Below is a small trained network, with its code and all its weights. Each question gives an input and a target symbol and asks what happens when units are switched off, that is, made to give their printed mean instead of their output.

import numpy as np


def w(rows, s, z=0):
    codes = np.array(rows[::2]) - 128.0
    scale = np.full(codes.shape[1], s)
    scale[-1] = z or s
    return codes * scale


def norm(h):
    return h / np.sqrt((h * h).mean(-1, keepdims=True) + 1e-5)


def f(y):
    return np.maximum(y, 0)


def softmax(a):
    e = np.exp(a - a.max(-1, keepdims=True))
    return e / e.sum(-1, keepdims=True)


def log_softmax(a):
    a = a - a.max(-1, keepdims=True)
    return a - np.log(np.exp(a).sum(-1, keepdims=True))


def net(x, mask):
    ids = ['αβγεθμξπστφ'.index(c) for c in x.split()]
    T = len(ids)
    res = E[ids] + P[:T]
    u = 0
    for l in range(3):
        r = norm(res)
        for j in range(3):
            rows = slice(2 * j, 2 * j + 2)
            q, k, v = (r @ M[l][rows].T for M in (Q, K, V))
            z = softmax(np.where(np.tri(T) > 0, q @ k.T / 2**0.5, -1e9)) @ v
            o = O[l][rows]
            res = res + np.where(mask[u + j], z, o[:, -1]) @ o[:, :-1]
        u += 3
        y = f(norm(res) @ A[l][:, :-1].T + A[l][:, -1])
        res = res + np.where(mask[u : u + 4], y, B[l][:, -1]) @ B[l][:, :-1]
        u += 4
    return log_softmax(norm(res)[-1] @ U[:, :-1].T + U[:, -1])


Q, K, V, O, A, B = {}, {}, {}, {}, {}, {}
E = w([
[138,215,200],'α',
[36,21,237],'β',
[206,240,140],'γ',
[242,172,144],'ε',
[125,106,45],'θ',
[36,50,171],'μ',
[166,223,158],'ξ',
[243,181,125],'π',
[60,78,133],'σ',
[38,25,250],'τ',
[116,132,65],'φ',
],0.013)
P = w([
[170,56,166],'0',
[197,225,121],'1',
[148,26,148],'2',
[65,207,24],'3',
[141,16,139],'4',
[49,200,21],'5',
[127,3,130],'6',
[49,195,21],'7',
],0.0062)
Q[0] = w([
[139,144,41],'0.h1',
[111,28,70],'0.h1',
[137,247,123],'0.h2',
[81,15,112],'0.h2',
[100,144,62],'0.h3',
[89,139,118],'0.h3',
],0.011)
K[0] = w([
[125,83,193],'0.h1',
[105,104,4],'0.h1',
[213,178,156],'0.h2',
[76,111,38],'0.h2',
[141,93,28],'0.h3',
[158,122,145],'0.h3',
],0.017)
V[0] = w([
[107,120,76],'0.h1',
[245,12,136],'0.h1',
[81,224,25],'0.h2',
[30,8,110],'0.h2',
[12,230,194],'0.h3',
[139,2,132],'0.h3',
],0.0071)
O[0] = w([
[220,176,139,84],'0.h1',
[161,133,84,128],'0.h1',
[184,148,104,94],'0.h2',
[253,185,141,2],'0.h2',
[57,95,88,140],'0.h3',
[129,153,182,74],'0.h3',
],0.0053,0.0059)
A[0] = w([
[181,145,140,247],'0.n1',
[183,102,100,111],'0.n2',
[49,198,2,250],'0.n3',
[214,149,75,151],'0.n4',
],0.0074,0.0024)
B[0] = w([
[17,167,102,153],'0.n1',
[240,210,79,145],'0.n2',
[161,254,97,253],'0.n3',
[93,127,204,164],'0.n4',
],0.0051,0.0078)
Q[1] = w([
[106,99,246],'1.h1',
[132,158,81],'1.h1',
[134,64,119],'1.h2',
[93,185,166],'1.h2',
[230,112,92],'1.h3',
[78,151,165],'1.h3',
],0.013)
K[1] = w([
[173,149,76],'1.h1',
[107,109,160],'1.h1',
[101,131,147],'1.h2',
[188,168,18],'1.h2',
[250,135,138],'1.h3',
[87,145,166],'1.h3',
],0.015)
V[1] = w([
[205,178,69],'1.h1',
[92,142,101],'1.h1',
[39,84,143],'1.h2',
[134,77,85],'1.h2',
[60,89,205],'1.h3',
[58,1,34],'1.h3',
],0.0071)
O[1] = w([
[126,94,179,42],'1.h1',
[134,152,143,171],'1.h1',
[163,97,165,4],'1.h2',
[87,135,139,26],'1.h2',
[112,74,178,233],'1.h3',
[153,216,255,4],'1.h3',
],0.0081,0.0024)
A[1] = w([
[219,2,89,177],'1.n1',
[59,112,149,36],'1.n2',
[12,183,226,7],'1.n3',
[88,106,140,182],'1.n4',
],0.011,0.0018)
B[1] = w([
[157,162,230,173],'1.n1',
[136,183,72,177],'1.n2',
[122,194,115,254],'1.n3',
[2,156,146,168],'1.n4',
],0.012,0.0073)
Q[2] = w([
[168,111,110],'2.h1',
[224,192,55],'2.h1',
[246,103,91],'2.h2',
[218,125,109],'2.h2',
[161,100,179],'2.h3',
[142,171,41],'2.h3',
],0.014)
K[2] = w([
[178,96,109],'2.h1',
[175,165,92],'2.h1',
[198,93,108],'2.h2',
[254,145,110],'2.h2',
[124,100,165],'2.h3',
[60,147,117],'2.h3',
],0.018)
V[2] = w([
[119,218,100],'2.h1',
[231,138,135],'2.h1',
[17,92,97],'2.h2',
[254,101,35],'2.h2',
[125,133,170],'2.h3',
[142,222,198],'2.h3',
],0.0092)
O[2] = w([
[135,101,12,254],'2.h1',
[183,83,2,108],'2.h1',
[226,76,98,149],'2.h2',
[83,202,207,24],'2.h2',
[105,200,193,119],'2.h3',
[87,92,149,219],'2.h3',
],0.0067)
A[2] = w([
[101,130,35,252],'2.n1',
[78,3,141,196],'2.n2',
[79,114,100,14],'2.n3',
[103,125,86,99],'2.n4',
],0.015,0.0045)
B[2] = w([
[181,1,139,249],'2.n1',
[221,120,5,141],'2.n2',
[215,193,209,141],'2.n3',
[118,153,211,166],'2.n4',
],0.0072,0.016)
U = w([
[7,73,161,147],'α',
[141,66,179,75],'β',
[153,26,62,152],'γ',
[157,156,217,171],'ε',
[227,234,130,25],'θ',
[173,70,184,73],'μ',
[89,152,37,183],'ξ',
[138,210,183,105],'π',
[162,120,206,145],'σ',
[143,46,192,90],'τ',
[205,156,111,1],'φ',
],0.019,0.0053)

Each question gives the input, a string of symbols that net reads in full, and the target symbol t.
The units are the heads (2 rows each of Q, K, V and O) and the neurons (one row each of A and B). Each row of codes is followed by its name. A weight is (code - 128) times the scale printed after its matrix; where a second scale follows, it is the last column's (O, A, B and U).
mask holds one flag per unit, layer by layer, with each layer's heads first. A switched-off unit (its flag False) gives its mean, the last column of its rows in O or B, instead of its output. The means were averaged over made-up inputs and are rounded, as every weight is.
A unit's drop is (log p(t) with every unit on - log p(t) with that unit switched off) / (log p(t) with every unit on - log p(t) with every unit switched off).
The circuit of an input: a set's keep is (log p(t) with only the set's units on - log p(t) with every unit switched off) / (log p(t) with every unit on - log p(t) with every unit switched off). Starting from the 12 units with the biggest drops (on a tie, the unit counted first), units are removed one at a time, each time the one whose removal leaves the highest keep (on an exact tie, the one counted first), for as long as the keep stays at least 0.8.
circuit, biggest first: the units of the circuit, biggest drop first
unit that matters most: the unit with the biggest drop
k most important neurons: the k neurons with the biggest drops, biggest first
k most important neurons of layer l: the k neurons of layer l with the biggest drops, biggest first
heads that matter: for each layer, one digit per head in row order, 1 if its drop is at least 0.15 and else 0, layers parted by /
input τ θ π γ π, target π: 2 most important neurons -> (1.n1; 0.n3)
input ε α α γ, target γ: circuit, biggest first -> (2.n1; 1.h3)
input σ γ τ α, target γ: circuit, biggest first -> (2.h2)
input ε γ α α θ α θ ξ, target γ: circuit, biggest first -> (2.h2; 2.n1; 1.n1)
input φ γ α θ μ τ, target γ: heads that matter -> 010 / 110 / 010
input τ α α α γ π α, target α: heads that matter -> 001 / 000 / 000
input π σ φ π ε θ α β, target γ: heads that matter -> 010 / 100 / 010
input θ θ α μ α α ξ, target ξ: 3 most important neurons of layer 1 -> (1.n3; 1.n2; 1.n4)
input θ θ π α α μ ε, target ε: 2 most important neurons -> (0.n3; 1.n1)
input α μ μ μ, target ξ: 2 most important neurons -> (1.n3; 0.n3)
input α β α, target α: 2 most important neurons of layer 1 -> (1.n3; 1.n4)
input φ θ α γ π, target ε: 4 most important neurons -> (0.n3; 1.n1; 0.n4; 1.n3)
input ε π γ τ, target γ: heads that matter -> 010 / 000 / 010
input θ π θ θ ε α, target γ: unit that matters most -> 1.h3
input θ σ ξ, target ξ: heads that matter -> 010 / 001 / 000
input α α φ θ γ θ π, target π: 4 most important neurons -> (1.n1; 0.n3; 2.n1; 0.n2)
input γ γ γ, target γ: 3 most important neurons -> (2.n1; 1.n3; 0.n3)
input α α ε, target ε: 3 most important neurons -> (0.n3; 1.n4; 2.n1)
input θ α σ π, target γ: 2 most important neurons of layer 0 -> (0.n4; 0.n1)
input σ α α α γ π, target γ: 3 most important neurons -> (2.n1; 1.n3; 1.n2)
